Below is a small trained network, with its code and all its weights. Each question gives an input and a target symbol and asks what happens when units are switched off, that is, made to give their printed mean instead of their output.

import numpy as np


def w(rows, s, z=0):
    codes = np.array(rows[::2]) - 128.0
    scale = np.full(codes.shape[1], s)
    scale[-1] = z or s
    return codes * scale


def f(y):
    return y / 2 * (1 + np.tanh(0.7978845608 * (y + 0.044715 * y**3)))


def softmax(a):
    e = np.exp(a - a.max(-1, keepdims=True))
    return e / e.sum(-1, keepdims=True)


def log_softmax(a):
    a = a - a.max(-1, keepdims=True)
    return a - np.log(np.exp(a).sum(-1, keepdims=True))


def net(x, mask):
    ids = ['αβγζηθπστψ'.index(c) for c in x.split()]
    T = len(ids)
    res = E[ids] + P[:T]
    r = res
    for j in range(2):
        rows = slice(3 * j, 3 * j + 3)
        q, k, v = (r @ M[0][rows].T for M in (Q, K, V))
        z = softmax(np.where(np.tri(T) > 0, q @ k.T / 3**0.5, -1e9)) @ v
        o = O[0][rows]
        res = res + np.where(mask[j], z, o[:, -1]) @ o[:, :-1]
    y = f(res @ A[0][:, :-1].T + A[0][:, -1])
    res = res + np.where(mask[2:18], y, B[0][:, -1]) @ B[0][:, :-1]
    return log_softmax(res[-1] @ U[:, :-1].T + U[:, -1])


Q, K, V, O, A, B = {}, {}, {}, {}, {}, {}
E = w([
[71,92,108,155],'α',
[83,119,95,139],'β',
[112,189,167,89],'γ',
[43,14,128,213],'ζ',
[87,112,154,69],'η',
[83,141,92,171],'θ',
[107,173,111,89],'π',
[118,248,53,150],'σ',
[62,99,58,89],'τ',
[106,189,152,158],'ψ',
],0.012)
P = w([
[8,105,152,163],'0',
[150,228,79,111],'1',
[105,177,205,128],'2',
[142,207,57,76],'3',
[75,138,132,137],'4',
[185,94,28,62],'5',
[72,141,155,99],'6',
[162,189,92,181],'7',
[64,120,146,114],'8',
[152,166,72,204],'9',
[55,118,145,115],'10',
],0.016)
Q[0] = w([
[101,157,143,91],'h1',
[239,99,150,129],'h1',
[135,140,164,157],'h1',
[210,131,90,65],'h2',
[154,111,145,135],'h2',
[252,160,175,86],'h2',
],0.017)
K[0] = w([
[58,120,114,202],'h1',
[253,97,124,132],'h1',
[155,77,47,121],'h1',
[133,100,55,113],'h2',
[125,177,174,84],'h2',
[208,138,102,145],'h2',
],0.013)
V[0] = w([
[177,191,181,146],'h1',
[137,131,153,56],'h1',
[85,153,3,129],'h1',
[114,142,137,128],'h2',
[143,157,146,138],'h2',
[185,134,134,150],'h2',
],0.019)
O[0] = w([
[39,202,104,68,6],'h1',
[245,224,176,15,101],'h1',
[89,35,3,115,188],'h1',
[115,229,127,84,155],'h2',
[131,182,97,17,97],'h2',
[82,36,30,197,14],'h2',
],0.0072,0.015)
A[0] = w([
[97,148,232,108,150],'n1',
[198,123,189,91,107],'n2',
[122,89,51,102,57],'n3',
[95,90,168,119,102],'n4',
[244,87,94,150,151],'n5',
[155,117,68,72,176],'n6',
[119,146,207,159,188],'n7',
[166,82,132,168,151],'n8',
[145,133,102,106,190],'n9',
[106,82,170,111,122],'n10',
[71,179,170,118,113],'n11',
[108,125,151,192,85],'n12',
[100,171,83,146,254],'n13',
[215,101,137,91,113],'n14',
[67,103,156,93,50],'n15',
[250,162,74,123,229],'n16',
],0.012,0.0036)
B[0] = w([
[117,47,79,107,252],'n1',
[174,103,123,150,222],'n2',
[139,106,135,166,178],'n3',
[189,208,98,117,179],'n4',
[83,186,66,111,226],'n5',
[147,157,215,185,181],'n6',
[112,105,180,148,233],'n7',
[175,192,75,56,207],'n8',
[91,139,174,110,154],'n9',
[160,196,104,115,188],'n10',
[60,116,49,91,179],'n11',
[143,204,171,58,170],'n12',
[150,56,199,54,163],'n13',
[82,185,77,254,187],'n14',
[97,141,71,191,151],'n15',
[91,137,201,136,254],'n16',
],0.0069,0.0079)
U = w([
[172,108,147,122,93],'α',
[134,122,136,88,121],'β',
[66,115,153,10,80],'γ',
[200,192,195,132,154],'ζ',
[185,1,236,120,216],'η',
[71,164,117,181,141],'θ',
[114,160,169,24,114],'π',
[56,110,139,164,59],'σ',
[183,152,71,95,184],'τ',
[44,142,151,97,4],'ψ',
],0.0098,0.0026)

Each question gives the input, a string of symbols that net reads in full, and the target symbol t.
The units are the heads (3 rows each of Q, K, V and O) and the neurons (one row each of A and B). Each row of codes is followed by its name. A weight is (code - 128) times the scale printed after its matrix; where a second scale follows, it is the last column's (O, A, B and U).
mask holds one flag per unit, heads first, then neurons. A switched-off unit (its flag False) gives its mean, the last column of its rows in O or B, instead of its output. The means were averaged over made-up inputs and are rounded, as every weight is.
A unit's drop is (log p(t) with every unit on - log p(t) with that unit switched off) / (log p(t) with every unit on - log p(t) with every unit switched off).
The circuit of an input: a set's keep is (log p(t) with only the set's units on - log p(t) with every unit switched off) / (log p(t) with every unit on - log p(t) with every unit switched off). Starting from the 12 units with the biggest drops (on a tie, the unit counted first), units are removed one at a time, each time the one whose removal leaves the highest keep (on an exact tie, the one counted first), for as long as the keep stays at least 0.8.
units of the circuit, in order: the units of the circuit, biggest drop first
k most important neurons: the k neurons with the biggest drops, biggest first
heads that matter: for each layer, one digit per head in row order, 1 if its drop is at least 0.15 and else 0, layers parted by /
input η π τ π, target ζ: 4 most important neurons : (n6 n1 n11 n16)
input η η π η τ γ η η α, target η: units of the circuit, in order : (h1 n5 n1)
input η η ψ α γ, target η: units of the circuit, in order : (h1 n5 n1 n7)
input σ η η γ τ η ψ, target σ: units of the circuit, in order : (h1)
input τ θ α τ γ, target τ: heads that matter : 10
input η γ η η η β, target ζ: heads that matter : 10
input ζ η ζ, target ζ: units of the circuit, in order : (h1 n12 n8 n4)
input τ ψ γ η ψ, target τ: units of the circuit, in order : (h1 n8 n16)
input ζ η τ ζ η γ, target θ: 2 most important neurons : (n14 n5)
input α β τ σ ζ η, target θ: heads that matter : 00
input η η τ ζ ζ η ψ, target η: units of the circuit, in order : (n5 h1 n1)
input η ζ π η, target ζ: 3 most important neurons : (n1 n11 n6)
input τ θ η α, target θ: 3 most important neurons : (n5 n14 n16)
input γ η θ τ, target π: units of the circuit, in order : (h1)
input ζ η η τ τ θ η ζ η π ψ, target ζ: 2 most important neurons : (n12 n8)
input α γ ζ, target ζ: units of the circuit, in order : (n12 n4 n10)
input ζ γ τ, target ζ: heads that matter : 11
input η ψ γ α, target ζ: heads that matter : 10
input η ζ σ η η τ β τ η σ τ, target η: heads that matter : 11
input γ ζ ψ η γ η ζ ζ τ η γ, target γ: 4 most important neurons : (n11 n1 n14 n6)
input γ γ α α τ σ τ β α, target γ: heads that matter : 11
input η τ η η τ θ η η ζ π β, target η: heads that matter : 11
input η γ α ζ η η σ, target η: 2 most important neurons : (n5 n8)
input τ π γ η, target θ: 2 most important neurons : (n14 n5)
input ζ η ζ σ τ η α γ η τ γ, target ζ: 3 most important neurons : (n12 n4 n8)
input γ τ η η η ψ η, target γ: 2 most important neurons : (n11 n1)
